Here is a tiny trained network, its code and every weight. The questions are about switching its units off for an input and a class, where a switched-off unit gives its printed mean instead of its output.

import numpy as np


def w(rows, s, z=0):
    codes = np.array(rows[::2]) - 128.0
    scale = np.full(codes.shape[1], s)
    scale[-1] = z or s
    return codes * scale


def f(y):
    return np.maximum(y, 0)


def log_softmax(a):
    a = a - a.max(-1, keepdims=True)
    return a - np.log(np.exp(a).sum(-1, keepdims=True))


def net(x, mask):
    res = np.array(x, float).reshape(1, 4) / 4 @ E
    y = f(res @ A[0][:, :-1].T + A[0][:, -1])
    res = res + np.where(mask, y, B[0][:, -1]) @ B[0][:, :-1]
    return log_softmax(res[-1] @ U[:, :-1].T + U[:, -1])


A, B = {}, {}
E = w([
[50,246,209],'x0',
[66,145,203],'x1',
[172,12,249],'x2',
[253,175,169],'x3',
],0.007)
A[0] = w([
[47,120,126,181],'n0',
[141,170,202,212],'n1',
[113,180,70,219],'n2',
[126,183,181,207],'n3',
[144,104,186,254],'n4',
[167,136,97,151],'n5',
[48,163,130,191],'n6',
[174,5,142,200],'n7',
],0.013,0.0051)
B[0] = w([
[61,91,162,196],'n0',
[174,170,175,216],'n1',
[119,196,1,213],'n2',
[149,200,172,210],'n3',
[211,89,196,215],'n4',
[181,123,80,166],'n5',
[57,168,146,216],'n6',
[178,57,124,245],'n7',
],0.0097,0.011)
U = w([
[163,180,127,84],'0',
[150,157,220,99],'1',
[32,157,108,109],'2',
[170,11,148,250],'3',
[169,146,44,75],'4',
],0.011,0.0023)

Each question gives the input, the list of numbers given to net, and the class t.
The units are the neurons (one row each of A and B). Each row of codes is followed by its name. A weight is (code - 128) times the scale printed after its matrix; where a second scale follows, it is the last column's (A, B and U).
mask holds one flag per neuron, in row order. A switched-off neuron (its flag False) gives its mean, the last column of its row in B, instead of its output. The means were averaged over made-up inputs and are rounded, as every weight is.
A unit's drop is (log p(t) with every unit on - log p(t) with that unit switched off) / (log p(t) with every unit on - log p(t) with every unit switched off).
The circuit of an input: a set's keep is (log p(t) with only the set's units on - log p(t) with every unit switched off) / (log p(t) with every unit on - log p(t) with every unit switched off). Starting from all 8 units, units are removed one at a time, each time the one whose removal leaves the highest keep (on an exact tie, the one counted first), for as long as the keep stays at least 0.8.
units of the circuit, in order: the units of the circuit, biggest drop first
unit that matters most: the unit with the biggest drop
k most important neurons: the k neurons with the biggest drops, biggest first
drop when u is switched off: that unit's drop, to one decimal
input [5,-4,-3,1], class 2: units of the circuit, in order : [n4; n7]
input [7,1,-1,-2], class 2: unit that matters most : n6
input [-4,-2,-3,-7], class 2: units of the circuit, in order : [n4; n0]
input [-5,-3,-7,-8], class 2: 3 most important neurons : [n0; n7; n4]
input [-4,3,-4,-2], class 2: units of the circuit, in order : [n7; n4]
input [7,4,-6,2], class 2: units of the circuit, in order : [n6; n4]
input [8,-2,-7,1], class 2: units of the circuit, in order : [n6; n4]
input [0,4,-1,-2], class 2: 2 most important neurons : [n7; n4]
input [1,1,-5,1], class 2: drop when n7 is switched off : 0.3
input [-7,6,-5,-7], class 2: drop when n4 is switched off : 0.0
input [7,-5,-7,-2], class 2: drop when n6 is switched off : 0.1
